Here is a tiny trained network, its code and every weight. The questions are about switching its units off for an input and a class, where a switched-off unit gives its printed mean instead of its output.

import numpy as np


def w(rows, s, z=0):
    codes = np.array(rows[::2]) - 128.0
    scale = np.full(codes.shape[1], s)
    scale[-1] = z or s
    return codes * scale


def norm(h):
    return h / np.sqrt((h * h).mean(-1, keepdims=True) + 1e-5)


def f(y):
    return np.maximum(y, 0)


def log_softmax(a):
    a = a - a.max(-1, keepdims=True)
    return a - np.log(np.exp(a).sum(-1, keepdims=True))


def net(x, mask):
    res = np.array(x, float).reshape(1, 5) / 4 @ E
    u = 0
    for l in range(2):
        y = f(norm(res) @ A[l][:, :-1].T + A[l][:, -1])
        res = res + np.where(mask[u : u + 10], y, B[l][:, -1]) @ B[l][:, :-1]
        u += 10
    return log_softmax(norm(res)[-1] @ U[:, :-1].T + U[:, -1])


A, B = {}, {}
E = w([
[254,165,108,64,177,141,91,134,95,116,124],'x0',
[128,13,48,52,66,120,86,128,124,175,116],'x1',
[152,119,173,196,158,171,129,129,188,95,43],'x2',
[88,73,128,103,189,73,133,131,101,111,102],'x3',
[226,47,97,176,70,100,229,94,73,94,201],'x4',
],0.0074)
A[0] = w([
[82,165,124,189,132,162,81,91,131,172,95,181],'0.n1',
[180,65,38,134,28,2,168,132,130,95,224,99],'0.n2',
[104,172,117,121,96,120,109,171,76,108,189,66],'0.n3',
[129,99,113,134,85,126,90,110,96,169,50,26],'0.n4',
[137,58,221,171,71,168,109,145,233,92,151,144],'0.n5',
[90,74,62,98,115,182,91,150,191,164,152,128],'0.n6',
[171,127,107,163,122,191,96,95,193,98,42,96],'0.n7',
[23,102,73,119,134,126,126,113,60,153,157,84],'0.n8',
[128,165,139,117,161,147,95,118,166,104,79,1],'0.n9',
[36,126,167,167,105,70,209,81,203,83,77,119],'0.n10',
],0.0069,0.0025)
B[0] = w([
[63,119,142,168,106,126,170,187,169,115,127,189],'0.n1',
[128,68,65,108,134,172,200,102,74,207,129,255],'0.n2',
[157,105,87,145,93,168,129,126,199,133,133,160],'0.n3',
[145,43,182,97,94,59,92,99,38,128,143,154],'0.n4',
[147,170,144,66,115,99,130,183,118,182,91,188],'0.n5',
[138,227,85,85,102,80,104,142,159,50,179,193],'0.n6',
[36,92,202,108,145,96,98,102,104,134,40,188],'0.n7',
[54,216,208,105,141,120,164,162,91,107,89,183],'0.n8',
[155,65,150,168,123,178,216,169,102,173,125,167],'0.n9',
[133,126,254,148,226,183,137,188,99,199,137,204],'0.n10',
],0.0074,0.0081)
A[1] = w([
[198,217,124,248,164,25,120,120,109,118,138,24],'1.n1',
[145,113,94,114,106,161,80,22,65,110,210,2],'1.n2',
[241,116,60,177,129,126,142,167,17,181,254,199],'1.n3',
[192,159,91,111,158,103,65,141,108,96,29,172],'1.n4',
[55,137,80,140,164,81,112,103,118,217,122,48],'1.n5',
[216,195,191,126,195,137,164,126,79,80,168,122],'1.n6',
[211,25,80,86,95,166,130,177,166,99,31,180],'1.n7',
[182,141,175,143,141,176,125,130,179,113,53,95],'1.n8',
[177,106,142,175,80,121,149,63,199,197,83,71],'1.n9',
[71,172,93,123,128,194,69,145,194,174,218,55],'1.n10',
],0.0067,0.0024)
B[1] = w([
[156,70,77,131,122,179,143,133,180,42,236,153],'1.n1',
[165,126,170,175,76,107,231,132,92,126,122,164],'1.n2',
[101,102,21,105,48,134,229,38,109,163,168,254],'1.n3',
[146,114,202,235,178,110,137,140,188,38,183,174],'1.n4',
[16,159,110,89,111,94,107,250,131,55,110,156],'1.n5',
[115,50,44,96,197,181,198,20,175,128,144,197],'1.n6',
[176,127,154,232,108,54,57,130,28,190,128,191],'1.n7',
[82,164,199,199,241,197,116,193,200,56,109,183],'1.n8',
[29,127,224,129,160,175,151,219,115,93,69,145],'1.n9',
[116,207,46,125,49,177,83,111,122,139,2,162],'1.n10',
],0.0065,0.0083)
U = w([
[186,223,55,139,19,141,57,68,189,156,116,9],'0',
[209,34,23,100,78,120,253,69,33,232,203,246],'1',
[62,153,243,207,246,182,186,230,153,189,47,224],'2',
[65,194,100,19,65,59,83,238,113,141,117,151],'3',
[219,63,182,157,175,31,20,145,76,61,87,4],'4',
[189,99,100,120,233,192,213,56,255,31,208,46],'5',
],0.0071,0.0036)

Each question gives the input, the list of numbers given to net, and the class t.
The units are the neurons (one row each of A and B). Each row of codes is followed by its name. A weight is (code - 128) times the scale printed after its matrix; where a second scale follows, it is the last column's (A, B and U).
mask holds one flag per neuron, layer by layer. A switched-off neuron (its flag False) gives its mean, the last column of its row in B, instead of its output. The means were averaged over made-up inputs and are rounded, as every weight is.
A unit's drop is (log p(t) with every unit on - log p(t) with that unit switched off) / (log p(t) with every unit on - log p(t) with every unit switched off).
The circuit of an input: a set's keep is (log p(t) with only the set's units on - log p(t) with every unit switched off) / (log p(t) with every unit on - log p(t) with every unit switched off). Starting from the 12 units with the biggest drops (on a tie, the unit counted first), units are removed one at a time, each time the one whose removal leaves the highest keep (on an exact tie, the one counted first), for as long as the keep stays at least 0.8.
units of the circuit, in order: the units of the circuit, biggest drop first
unit that matters most: the unit with the biggest drop
k most important neurons: the k neurons with the biggest drops, biggest first
top k neurons in layer l: the k neurons of layer l with the biggest drops, biggest first
drop when u is switched off: that unit's drop, to one decimal
input [8,-6,-1,4,3], class 5: unit that matters most	0.n2
input [-3,8,5,6,2], class 3: top 3 neurons in layer 1	[1.n3, 1.n6, 1.n5]
input [-6,7,4,6,2], class 2: 3 most important neurons	[0.n10, 1.n3, 0.n8]
input [1,-1,-3,-8,-5], class 0: 3 most important neurons	[1.n10, 0.n10, 0.n8]
input [5,-7,5,-7,2], class 5: 3 most important neurons	[1.n6, 1.n1, 0.n10]
input [-1,-7,-8,-6,-8], class 3: 2 most important neurons	[0.n10, 1.n10]
input [-7,1,-3,2,1], class 2: 2 most important neurons	[0.n8, 0.n10]
input [-6,7,5,-2,0], class 3: units of the circuit, in order	[0.n6, 0.n5]
input [-5,7,-7,7,1], class 3: 2 most important neurons	[0.n8, 1.n5]
input [1,-1,-3,-6,-4], class 0: 2 most important neurons	[1.n10, 0.n10]
input [2,5,0,-8,-3], class 3: top 2 neurons in layer 1	[1.n3, 1.n6]
input [1,-6,6,-6,8], class 5: top 2 neurons in layer 0	[0.n2, 0.n9]
input [6,-2,0,0,1], class 5: 2 most important neurons	[0.n2, 1.n4]
input [-4,6,-6,0,-2], class 3: unit that matters most	0.n8
input [0,3,-1,-6,-5], class 3: top 2 neurons in layer 1	[1.n3, 1.n6]
input [7,-1,0,-4,-2], class 5: top 2 neurons in layer 1	[1.n6, 1.n4]
input [3,5,2,3,-5], class 4: drop when 1.n4 is switched off	0.1
input [7,8,3,-3,-5], class 4: drop when 1.n4 is switched off	0.1
input [7,6,7,-1,-3], class 4: drop when 1.n10 is switched off	0.0
input [1,7,4,3,-4], class 4: top neuron in layer 1	[1.n4]
